Each name stands for a flat space through zero: a line, a plane or more. A row that begins with a name and a colon came from that space; any other row is followed by the name of the space it lies nearest, among the names in its block.
zb-sn: [ -43   90 -318  377 -142  173 -141 -202  144   26   45 -162 -138  135
  155  295  -43   45  139 -143  -98  161  139]
dt-rq: [ -76  -72   29  175  201  131 -132 -276  117   10 -288 -115 -200  267
  134    9  -22  313  303  134  -26    5   83]
tl-dc: [  15   -6 -192 -130  -73   49 -101  -12   89   17   59  139  256 -116
   -7   10    2 -136 -125 -173  -74 -120   46]
dt-rq: [-100 -107   18   69  173   72 -125  -91   -6  -91 -269  107  -83   58
   38   -2  164  106   94    1 -147  -79  -16]
mt-ch: [ 108 -205  151 -204   95 -197  227  173  -83  107 -196  -47    3  -82
  -37 -241   -7 -146 -167  130    4 -136  -56]
jt-nl: [   6  279  -77  263 -197   92   29  -79  -31  -12  256  -97  -10  -42
   71  109   73  -70   12 -111  200   83   72]
zb-sn: [  90 -124 -251 -317 -138   56 -101  160   20  231  233  131  221 -263
 -141  -18 -189  -67 -168   40 -149  150 -230]
mt-ch: [ 130   32   21  -68  -21  -62   -2   33  -95  191  102   20  172  -20
  -53  -50   52  -66  -97 -107   83 -312  -68]
jt-nl: [ -35 -287 -236   46  178  226 -284  -37   10   75 -401  201 -150  127
   65  104  118  127   67  -87 -393 -193  -59]
mt-ch: [ 191 -165  -90  -42   10  280 -252   67   21  320  210  133   43 -201
 -124  -75 -133   46   16  -17 -132   -1 -330]
lj-sz: [  33   51 -124 -141  -39 -131   80  125 -141   61  -64 -103  107   62
   14  -39   20  103 -189  274  -44  -50 -158]
jt-nl: [ 190  229  228  278 -268 -104   32  -26 -109  205  400 -328   66   68
 -130   70  -71   13  138 -112  202 -272  -94]
jt-nl: [ 100 -277 -310 -301  107   23  195  377 -258   99 -334  159 -207  -54
  296  126  184  -75   32  -97  -31   99  291]
tl-dc: [ -14 -141   84 -358    5 -105  197  -59  -42  255 -137   83  -72  -58
  -60 -228 -108  -78  -15  132  194   56   93]
jt-nl: [ 115  254  240 -123  -58 -378    2  -96 -220 -303 -142  267   49  353
  -75 -148  221    1   47   58 -122 -234  155]
lj-sz: [  42  134 -105  517 -109  339 -203 -193   40  308  308  -42 -306   73
  -74  177  -79    0  -14 -154   37   35 -236]
lj-sz: [ -34 -263 -165  100   43  166  -41  303 -128  165  -11  -67   56 -361
   18  190  202  -88  -83 -231 -118 -162 -218]
jt-nl: [  21   24 -109 -176  -60  -49   45  225 -300 -204 -340  288 -170  175
   56  -18  239    3 -114  129 -239  -77   57]
tl-dc: [  30  140   -6  327 -224  -31   16  -47    7  -70   97 -247  -67  161
   88  278   16  -30  233 -280   34 -129  265]
dt-rq: [ 358  -39  144   86 -387 -295  468  656 -521   84  116 -450  171 -462
   92    2  359 -355   13 -173  131 -338   27]
tl-dc: [ 101  330   93   50 -216   90 -188 -228  189  -59  467  116  204   21
 -178 -116 -224  -37  -11  -33   90   53  -59]
tl-dc: [ -42  305 -290  453 -272  127 -147 -371  206   45  263 -238  -76  210
  105  297 -142   59  145 -116   35  222  152]
mt-ch: [  79 -299  -63 -166   35   77  102  164  114  211   23 -125   57 -351
    6 -138 -191 -112  -50   82    7  201 -100]
dt-rq: [-252  -37 -100   27  133  -55  -79 -397  265   31 -137    8 -120  236
   -5  106 -165   93   39   27  -26  206  125]
tl-dc: [ 483 -153 -279  145 -130  168  -96  280 -216  415  226  -78  -27 -164
  177  188   79  -71  246 -328  -87  -91   14]
jt-nl: [-133   29 -191  -68  -17  257  -93  -11   72  -18  -43  -37  164 -112
   91    6    6  156  -16  100   60  -14  -38]
mt-ch: [ -65    6    8 -351  139  -65   43   99   83  -87  122  284   52  -24
 -124 -105 -176  -69 -309  125   25  235  -97]
dt-rq: [ 164  -46  -11  277  113 -143 -128   37  -55   75  -15 -117 -140  346
  -20  211   -6  105    4  -74 -285 -207 -148]
lj-sz: [ 149  -69 -236  305  -76  111 -362 -170 -116  162 -111   61 -182  260
   88  317  167  189  432 -270 -359 -151   78]
jt-nl: [ 156  -25  269  158 -103 -176  178  123 -205  -56  -54 -124 -251   53
   19    6  109  -79  262  -75   14  -19  158]
mt-ch: [ 129   98 -169   68 -123  -45 -146  115 -316  -90  -33  153   67   56
  116  232  387   50  214 -246 -186 -195  120]
mt-ch: [ 138 -103    5   12   99   39  -17  356 -215  277  230    5  204 -217
  -73  141  178 -124 -221 -349   80 -501 -264]
zb-sn: [ -51    2   18 -127   -9 -109  111  -21  144  -76   36 -108  175  -99
    6  -84 -118  -66  -72   75   83  109   70]
lj-sz: [ 230   52  391 -150 -137 -432  233  139   33   -8  316 -277  267  -44
 -199 -185 -260 -146  -32   63  120  -98  -31]
dt-rq: [-275  -13   32  -10  -11  -93   25 -269  240 -119  -69  -52  -23  -23
 -102  -55 -158  -13  -43  172  -37  319    1]
tl-dc: [  54  -81   91  174   10   22  -90  -40   82  202  332    1  -95 -115
 -170  113 -141 -109   44 -223   -4  124 -156]
tl-dc: [  15   44 -173  199  134   72 -310 -219  112   10  -92  -51   44  347
   69  157  -14  296   93   24 -232 -174  -79]
zb-sn: [-106  -49 -145 -239  -30  -78  161  245 -120  148  -11 -159  311 -229
  -17    2   70  -31 -338   99  111 -222 -192]
lj-sz: [ -32   30 -170  120  -88  240 -325 -199  101  220  169  131  107  -11
 -141   96  -48   27  -46 -182 -115 -197 -200]
lj-sz: [  23    7   16  102  -20   29 -110  -65   48  -43   32  152 -226  202
  -69  106  -94  -20   59 -114 -150   71   49]
jt-nl: [  10 -113  -93 -103   58 -224  134  -93  161  104 -119  -67  -75  147
  -13  -59 -229 -124 -209  128  -88  155   47]
dt-rq: [  74   40 -207  303  112   73 -240 -180 -156  131 -189  191 -283  367
   90  200  244  109   54 -143 -234 -183  -26]
mt-ch: [  70  -65  192   72 -174  -74  314   -9   14  202   53 -342 -115 -140
   51  -64 -120 -176  201  -94  340   21  257]
mt-ch: [ 252 -202 -132   61  -81 -150   46  258 -161  -30 -207 -300  174 -112
  240  112  219   11  294 -114 -239 -185  169]
tl-dc: [ 282 -176  259 -166  -86  -22  166  333  -78   76  172  -76   61 -257
   -5  -91  -88 -168  237 -221  154 -104  165]
jt-nl: [ -52 -109   69  109  157   -2  -19  -92   62  114  -43  -30 -137   43
  -46   15  -41   13  -16  -13   -6   12  -93]
lj-sz: [-195   38 -169  196  151  198 -135 -213    9  -12 -127  302 -368  212
   89  240  146   10   30 -231   -3  118  155]
dt-rq: [   5 -123 -146  -22  117  -38  -69   89 -248  -48 -386  220 -236  170
   74   57  270   96    0   95 -320  -21  -49]
dt-rq: [ 134   48  214   28   69  -49 -203 -143  229   -7  315   41  234   41
 -194  -91 -220   -4   18 -111  -45 -126 -132]
lj-sz: [-175  122  218  -30 -103  -42  294   15  168  -59  105 -472   -1   84
    8   -2 -343  134   37  226  404   76  132]
lj-sz: [  31  274  363  181    0 -282 -274 -751  280  -85   40   99 -141  696
 -243 -131 -296  212  315  110 -118  -14  120]
zb-sn: [ -37   73   90 -102   41   27 -152   41  -83 -153   24  148  128   21
  -80  -22   92  179   58   73  -76  -93 -129]
zb-sn: [-258 -213 -249  -47  277  336   28  -58   13  132 -443  201 -398   64
  196   54   90   65  -91   35   78  112  106]
lj-sz: [ 324 -107  -29  221  -55 -174 -124 -112 -242  322  -79  207 -284  243
  -40  120  201 -189  176 -384 -267 -276   88]
mt-ch: [  56 -265  -82  -43   23  154   -9 -221  261  429  -25 -105 -118  -79
  -14 -125 -338  -56   84   13   70  138   27]
zb-sn: [  75  -81   17  116    7  -89   70  145 -175  169  -40 -187 -181  133
   14  160   25   85   65   -6  -34 -111  -69]
jt-nl: [ 115  -37 -140  195 -189   96  123   85    1   89   59 -280  -96 -136
  192  123  -24  -88  200 -118   86  152  206]
lj-sz: [  -3   45   77   44   80   64  -72  -97  120 -201  -12  155 -198  146
   -1  -53 -109   50   77   89  -80  273   60]
tl-dc: [ -99  -48  -72  -91  146   29  -44 -104  168  -28   29  108 -109   38
  -13    2 -181   64  -36  133  -30  392  -25]
dt-rq: [-116    4  -63  282   62   84   14 -204  -95  183 -248   20 -517  398
   97  240   87   67  115 -151   70  -99  190]
zb-sn: [  66   57 -190  287   27   46 -115   11   56  -81  -21 -288  117  121
  188  189   58  171   72   -3 -138 -106  -16]
zb-sn: [-181  -80  -61  -28  287  -95  -28 -187  150  -87 -215  215 -209  273
   22   99  -35  -18 -118  -59  -93  132  129]
zb-sn: [ -67  242    9  400  -15  150  141  -82   97 -181  116 -112 -371  180
  192  180  -36  -70   42 -121  263  273  281]
zb-sn: [ -28  -30   94   -9   42  -78  -11  -99   64  117   97   62  -67   49
 -149   -9 -121  -66  -75  -44   14   23  -79]
zb-sn: [ -88 -235 -268 -137  168  -58 -116   80   50   40 -162  -49  239 -101
   57  135   60  102  -74   10 -253  -35 -123]
jt-nl: [ -56  274 -178 -147 -152 -148  139   13  -76 -139   35  255  -28  175
   -9   25   33 -219 -389    3   38   69  137]
mt-ch: [-264  213  -11  111  -71 -118 -113 -486  250 -381 -199  171 -322  503
  -49   58 -177  112  109  194 -223  427  253]
lj-sz: [  87  -92 -400  456  181  271 -404 -152 -162  495  117 -111   12  -52
  179  424  339  286  289 -322  -86 -174 -245]
zb-sn: [ -56   85  252 -184   -4 -178   90  -85  133 -190   37 -101  182   28
  -78 -188 -166   76   56  208  118   64   62]
lj-sz: [-110  185  452 -339  -32 -425  376 -123  187 -286   -3 -303  268  117
  -46 -308 -275   39   43  323  404   34  298]
tl-dc: [-240  225  195  292 -158  -98  -64 -327   99 -100  131  -67 -180  335
 -161  274  -84   36  175 -238   83  -90  171]
jt-nl: [ -70  124   96  273  -92  -59  -38 -345  137   35   -7 -144  -89  223
  -59   24  -77   -4   77  -50   34 -105   78]
dt-rq: [  47    0  316 -302  -68 -250   81  206  123 -187  291 -201  494 -253
 -224 -207 -241    7  -63  184   26  -25 -190]
tl-dc: [  83  114  -58  207 -121  129 -134   28   44  -44  302   11   18  -52
  -11  165  -29  -47   76 -216  -34   67   -8]
dt-rq: [-108  -49 -107   27  103   80 -137 -328  215   68 -117   89 -174  216
   20   36 -166  105  104   32  -59  192  105]
mt-ch: [ 261 -114    9   48 -133 -156   42   39  -58   -4 -186 -302  111   -9
  152  -87   50   58  335   84 -170  -87  152]
zb-sn: [ 285  -62  -22  -71 -270   19  189  170  -35  -53  -18 -155   86 -312
  187 -210    6 -194  236   23   37  172  275]
mt-ch: [  95  -73   58  -29   30  150   -5  158   69  -19  119 -191  148 -261
   35 -150 -110  121   77  215   38  152 -179]
jt-nl: [-262 -107 -156 -418  138  -59  133   16   33 -258 -443  367 -134   65
   66 -111   35  -76 -238  199 -105  272  204]
mt-ch: [ -57   12  -95    7  -99   57   29   48 -124   59   91   68  -11 -226
   21   92  157  -91   45 -133   84  123   29]
jt-nl: [-119   92 -391  555  -15  286   70 -169   37  180 -172 -268 -410  161
  289  233   91  -14 -149    4   91  114   50]
dt-rq: [ -77   77  219   17  -66 -144  184 -122   58  -47    3 -175 -152   82
  -69 -127 -169   27   44  251  146  226   32]
tl-dc: [-201   66  -61  268   -9  105 -222 -214   45   74   76  -78  -10   86
  -81  244   48  174   83 -107  -51 -100 -151]
dt-rq: [ 218 -108  -37 -127  -52  -21  344  434 -200  -20  -47 -100  -69 -307
  201 -139   96 -206  -65   99  115  211  102]
tl-dc: [ 236  -63 -238   15 -297   69  102  419 -388  258  222  -50  128 -500
   92  144  316 -239   36 -285   38  -65  -47]
lj-sz: [  73  -46  205 -273  151  -47  -14  115  213 -245  139 -132  416 -272
  -52 -350 -216  164   -8  415  -14  239 -232]
tl-dc: [  40  324  -83  164 -187 -276 -145 -223  116 -203  272  -97  249  247
  -56  170  -67   37   10  -39 -162   49   42]
dt-rq: [  16 -251  -57 -152  157   68  215  299  -99 -138 -352  -86  -29 -287
  277 -130  190   -4   79  159   18  172  131]
zb-sn: [ -82  114  -29  -61    3  -61  -93  -98  196 -175  158  -24  225   34
  -49   27 -151   78  -45   70  -40  134  -23]
mt-ch: [  38  233  172  207 -144  -53 -165 -179  -59  -10  163  151 -126  320
 -224   65  -15    1   -4 -126  -86 -242  -87]
[  32   92 -121  100  -94  178 -167 -236   51   96  -11  -47   38   83
   93   12    1  168  241    2   35  -48   91] : lj-sz
[ -56  -89 -173    9  122   44  -92  -45   81  105  -13  -82  212 -138
   50   38   50   51  -81   -7  -39  -48 -132] : mt-ch
[  21 -155  -63  164  190  235 -331  135 -133   56   53  213 -124  -83
  -78  169  169  177   77  -88 -300    9 -377] : mt-ch
[ 174  -56  -98  -29 -187  154  -45  249  -89  -50  241  111  140 -473
   37   -6  120 -186  132 -186  -67  216    2] : zb-sn
[  49  -23  -60  -36   70 -153  340  426 -171 -124  -11 -159   39 -168
  200   98  177 -192 -220  -72  146   21  110] : zb-sn
[  98  -18  203  -21   32 -305  297  310 -134 -138   56 -430  326 -260
  124  -33  164  -28   62   34  186 -118   40] : mt-ch
[-106 -223   24  -88  204  317  129  255   47   47 -134  -27 -130 -281
   45 -171  -65   -2 -219  203  130  106 -205] : mt-ch
[-108 -296  -22  -66  214  156  195   47   31   31 -522  -15 -389   43
  195 -120   -7    8   17  164   38  109  177] : mt-ch
[  -7 -157  268  128  148  124  -93   55  -21  167  123    3  -72 -162
 -193  -42   -3   21   22  -86   27 -156 -318] : tl-dc
[ -20 -219 -260  368  105  407 -109    8  -14  406    5  -84 -298 -214
   90  166   73  -12  -22 -133   -7   90 -244] : tl-dc
[  39 -420 -351 -126  186  176  -99  106   42  385  -58    0  114 -404
  109   70   37  -32   12 -121 -109  125 -139] : mt-ch
[-174 -168 -425   18  205  454   98  453 -144  226   17   -2 -125 -415
  171  177  152  -18 -465   56  144  178 -364] : lj-sz
[-116  276  134  324  -91   30  120 -247   59 -102   73   26 -457  255
  -49  -17  -99  -92  -96  103  161  301   66] : tl-dc
[-181  126  293 -265  112 -185   60 -300   91  -49  -69  376 -213  364
 -256 -203 -197  -48 -192  121  136   24   70] : zb-sn
[-203   33 -389  335 -208  271   90 -148 -225  277 -278  192 -709  194
  152  341  238 -203  -49 -288   63   80  270] : dt-rq
[-192   36  -20 -241  -25  131  190   95   32 -236 -149  -51   16 -144
  171  -92  -16  101   80  229  238  273  226] : zb-sn
[  72  238  377  238  -99 -179  -52 -432  202  -93  118  -61 -243  454
 -198 -159 -317   67  171  169   -8  108   51] : lj-sz
[  60 -187 -243  245  -20   48 -145 -198  103  376  -68 -131 -233  143
  -29  133 -161   22   14   -3 -259   72 -150] : jt-nl
[  51  160    1  108 -279 -161  257   55 -257 -116 -252  -15 -332  311
  137  107  176 -161   75 -115   42 -148  423] : jt-nl
[  -6   41 -273   15    0  -12 -307 -240  -99   34 -147  141  208  124
  126  198  306  195  290 -201 -187 -215  141] : lj-sz
[ 121 -202 -593  178  -26  301 -138   23  -40  196 -385 -177 -145   27
  377  142  115  192  156  138 -308  114   41] : jt-nl
[-171 -115   -3  -71   69   62  278  125   10    4 -183 -151 -219  -34
  154   66  -48  -19    7   26  254  135  225] : dt-rq
[ 127 -212  -66 -352   25  102  248  269 -164  236 -203  186 -155 -136
  106 -166   18 -207 -118  -47  182  -82  179] : mt-ch
[ -97  -53   89 -163   -4  -64 -104 -181   82   -3 -151   89   74  147
 -118  -57  -78   89   92   11  -83 -186   55] : jt-nl
[-119  -52 -444  473   63  325 -266 -331  132  113 -225   94 -420  266
  218  365   97   36  129 -275 -222  125  174] : zb-sn

Rows lie near named flat spaces through zero. A row that begins with a name and a colon came from that space; any other row is followed by the name of its block's space that it lies nearest.
lc-gz: [  57   52  -14   82   52  -18   50   42  201  -54  -25  -95  -52 -101
   53   35  -76   32   87    0  -31  -60  -41]
hc-ls: [ -95  -90  213 -101  -38   13  108 -355 -286  198 -170   74   -1  457
  -44 -457 -147  -28  108  -15   30  467  442]
dn-qf: [ -57   78 -122 -194  -22  135   51   -2  -85 -482   60   -6  219 -268
  -67  256  309  -12   64 -191 -198 -261  257]
lc-gz: [ 146  106  -73 -195  -39 -137  120  247  -83 -110  241 -110  128   58
   44  204  398   42  -63  -83  181  -49    1]
lc-gz: [  48   91   46  -80  -58    1   35  127  -93  -18  167   48  144   45
   14  263  194   11 -125  -36   21  -70  -56]
hc-ls: [-253  124 -127  -98 -384  -43 -237  -12 -299  -86  485  153  420 -222
  -47  599  117 -249 -435  -31    5 -299    1]
lc-gz: [-312   62 -124  -22  -84 -189  105 -198  178 -484    6   18  176 -178
  197   36  142  -17  183 -339 -322 -520   -7]
tm-rn: [  27  -79   54   62  212  -18  -39 -105  313  318 -308   56 -373  277
   -6 -537 -333   47  241  123  107  380 -147]
hc-ls: [ 145   41  -77 -210  -20   53  -47 -134  -51    8    4  -42  140  -38
   25  -22  -39  -71  -15   20  124  146  -51]
hc-ls: [-187   37  -71  -55 -357  -33 -184 -354 -362  -10  223   41  439  -84
   35  176 -205 -286 -255    2   27   10  170]
hc-ls: [  20  -41 -104   79 -261  -44  -59  104 -373 -112  337 -181  298 -352
  -41  426  142  -89 -359   35   47 -280  156]
hc-ls: [ 234 -107   77   15  309   17  168 -224  293  115 -507 -175 -334  214
   83 -713 -313  137  469   43   57  433   42]
lc-gz: [  62  206  149 -642   10  171 -178   30  -26  -61  145  449  254  293
 -339  287  378  -25   79 -137   65  317   66]
lc-gz: [-134  -44 -116  -82 -281 -151  -18 -177 -274  -30  231 -106  118 -309
  128  196   25 -123 -289  -40   14 -340  -31]
hc-ls: [-172  156  163 -404 -297 -272  -87  -48 -105 -170  394  268  390  128
 -140  443  381  -55  -36 -289  -21 -159  111]
dn-qf: [ -67  170  125 -170  206  160   70  155  215  109 -130  253 -407  319
  -65  -44   69   60  198   23   -9  263    1]
lc-gz: [ -36  133  182 -233  -95  233 -263 -210   91 -260  -53  219   48 -422
 -291  491 -197 -100  200  -45 -268  -51  200]
tm-rn: [ 144  253 -109 -259 -286  174 -173   74 -325 -158  453   18  554 -321
  -41  803  163 -219 -396   37  103 -113  -12]
tm-rn: [ -74  -35  -80  -36  -52 -143   18  -55  -11   22   33  -52  -67   -7
   80 -111   14  -26  -17  -27   63  -65  -46]
dn-qf: [ 148 -231  -81  303 -188 -316  -60  -93 -314   12    5 -388  227  -62
   80 -237 -193  -69  -14   83  222   94  166]
dn-qf: [  85  -10  -56 -115  -81 -291  -31  134   87   -7  256  -73  191   30
  -56   64  242   43  -49  -94  183  -79  -79]
dn-qf: [  76  -81 -219  136   59  -63  149   85  -35  -59  -47 -359 -195 -139
   99 -241  -10   13   34   80  141   18  193]
tm-rn: [-148   66   13  -14   -1  148   57  -16   55 -358   73  140  317 -137
  -62  264  230   46  -16 -216 -347 -353  114]
tm-rn: [ -90   95   21 -180  -93 -108  118  184  -75 -135  306   88  181   69
  -17  306  466   61 -153 -186  -36 -265   32]
lc-gz: [  16  -51 -131 -188  -92 -254  211  -44 -189   64  202 -171  146  186
  171 -220  299   23 -175 -111  216  -36   19]
dn-qf: [-100  173   21 -194  -28  -10  -97  -62   69 -217  -38  197   80  122
  -14  116   40  -92  243 -121  -53   91   27]
lc-gz: [ -30   48  120  -38  159  290  133 -177   96  132 -234   88 -242   94
   16 -184 -213   30   81   61 -139  198  113]
dn-qf: [-168   20   88   31  116  187  -51 -172  222   69 -249  158 -338  -11
  -86 -160 -318  -23  195   61 -171  137  103]
tm-rn: [-168  -51 -156  361  -58  125   40  -23  -65 -212  -52 -206 -139 -514
  120  162 -208  -66 -102   72 -244 -407  121]
dn-qf: [ 187  -72  171  251  186   19   -9   20  224  352 -244    4 -165  270
   32 -315 -328   99  114  164   76  316 -242]
tm-rn: [  37   75 -101   -7  -76  115   71   70 -143  -68  221  -80  257 -133
   44  262  140  -39 -272    4   -2 -145   53]
dn-qf: [ -11  127   35 -177   66 -141  -13  188  297 -204   97  177  115  133
  -66  160  332   97  186 -212  -52 -133 -165]
hc-ls: [  85   60   22 -282 -110  -85   -1    4 -216  -34  180   65  294  168
   -5  133  282  -25  -87 -102  131   63  -17]
tm-rn: [ 149   88 -262 -198    4   75  134  153 -293  161  238  -81  239  286
  190  -62  317  -68 -375   72  343  187 -149]
lc-gz: [ -16 -179  -82    0  -17 -114  170 -132 -255   75  -68 -215 -100   99
   90 -420   39   20  -33    4  122   94  229]
hc-ls: [  30   42   77  -99   81  270 -140 -294  135  133 -202  192   38   25
  -58 -106 -346  -73   66   76  -85  248 -100]
tm-rn: [ 155    2   98  208  103  327 -159  -10   24  123 -234    9 -146 -143
 -117   65 -424  -50   63  256  -44  270   35]
dn-qf: [-113  -64  197  107    9   82  -98 -177   12  499 -157  147 -398  192
  -63 -242 -467  -58  -40  234   58  352    4]
tm-rn: [ 183   -1  129  102   71  131 -150  -49  111  173 -178   -3 -107  -24
 -111  -32 -375  -25  132  186   56  321   -6]
hc-ls: [-270   14 -167  363 -142 -169   79  231 -203 -221  157  -76   59  -52
  254  205  178  -58 -170  -59 -104 -445  -73]
dn-qf: [  99  154    7 -295   11  -40   27  173  -30  -44  138   72   62  235
  -62  122  299    2   64  -59  180  203   60]
dn-qf: [-279  -15   -2 -108 -231 -126 -217 -265   84  -31  188  181  165 -252
  -96  197 -106 -116 -123 -111 -145 -304  -66]
tm-rn: [ -98    9   68 -262 -170 -365   -6  -81   87   26  241   52   71   57
  -39   51  187   20    4 -184   82 -137  -23]
lc-gz: [  -7 -178 -196  -31   20 -264  257  -44 -190  215   45 -230  -24  364
  223 -617  205   53 -149  -30  289  118    9]
hc-ls: [  91  -44 -119   26  -19  283  -61 -120 -289  148  -33  -67   94  -92
   20  -44 -190 -125 -255  200   88  185   41]
lc-gz: [  21    0 -349  438  137 -280  248  465  200  -51   66 -351 -191   54
  413 -176  192   92  -65   34  164 -305 -379]
hc-ls: [-324  153  116 -108    6 -118   42   18  301 -197    7  263 -196   88
  -19  134  134   38  250 -221 -241 -219   24]
tm-rn: [  64   67  267 -196  168  198 -305 -138  257  -27 -337  440   18  243
 -282  -48 -193    4  437  -30 -131  401 -105]
[  15   10  -34  232  102  105  169  139 -173   20 -178  -81 -212  123
  258  -90  -15   19  -15   97  -16    8 -115] : dn-qf
[ -36 -161 -103  514  339 -144  413   68  456    4 -317 -328 -302  207
  269 -748 -107  249  261  -50 -115  -80   22] : tm-rn
[-109   13   56  -97  -74   23 -109 -140  -16 -256  -18  122  179 -106
 -147  127   25  -41  145 -134 -176  -75  200] : dn-qf
[ 189 -148 -139  106  -31   52   83  -51 -217  224   51 -354  -31 -183
   39 -182 -155  -24 -263  206  215  119  153] : dn-qf
[-122  -51   91 -194 -167   -7  -50  -18 -283 -135  190   94  139  -93
 -256  234  262   -8  -95 -108  -73 -100  381] : dn-qf
[ 162   39  138  -22  221  247 -103  147  139  138 -194  162 -169  219
 -233  -77  -91   57  186  141   51  434   53] : lc-gz
[ 145   45  -19  -15  333   46  140  220  486  -17 -177  -65 -328  115
  -88 -266   67  185  323   -3   35  179   32] : dn-qf
[-158  -97    8 -210 -269 -232 -174 -294 -166   -8  106   25   12 -237
  -57   62  -75 -119  -43  -71   22 -157   43] : tm-rn
[-170   42   21    2   44  115   58  -97   32 -199 -139  105  -66  -35
   37    2   -1   -2  134  -97 -237 -123   90] : lc-gz
[-121   95   30  -83 -102  -55  -61  -13  -89  -29   71  165   66  108
   71  163   60  -79  -28  -55  -15  -49 -125] : dn-qf
[-291  146   40 -103 -310 -135  -65   94 -224 -276  406  205  335 -101
  -31  629  356  -94 -213 -210 -166 -445   72] : hc-ls
[ -46   78  144  -84  -12  153  -21 -277  175  -21  -84  100    9 -168
  -48  105 -257  -26   85  -34 -211  -24   68] : lc-gz
[ 478 -163 -169  -23  103   77 -184 -281  160  349 -187 -351   27 -216
  -53 -459 -560  -70   13  305  378  503 -122] : hc-ls
[-480   57  -12  169 -297 -305    2  -68 -319  -80  207  196  268  401
  226   35  116 -170 -129 -167  -67 -167   45] : hc-ls
[  39  -13   61  253  103   74  205   86   -4  -16 -134 -139 -141   31
  120  -77  -54   89   51   40  -98  -23   97] : lc-gz
[-255    5 -230  -32  -47 -272   91 -129  227 -136   71  -64  -35  -59
  216 -203   65  -29   36 -177  -38 -320 -140] : tm-rn
[-136  -47   48   52 -235  -37 -103  -45 -287   76  247   39  211  -49
 -125  210   -3  -98 -271   30    8  -52  224] : hc-ls
[  -6  -12   -5  346   63  -64  107  139  129   29  -24  -84    6   65
  172  -42  -55   70  -35   17  -68 -151 -182] : lc-gz
[-177   25  114 -113 -156   29 -172  -92  -98 -310   37  204  118 -282
 -163  405   79  -51   74 -147 -274 -297  107] : tm-rn
[ -15   88    5 -100   45  299  116   31 -272   27  -60   49 -163   55
   45   82   56  -45 -102   93  -18  134  152] : dn-qf
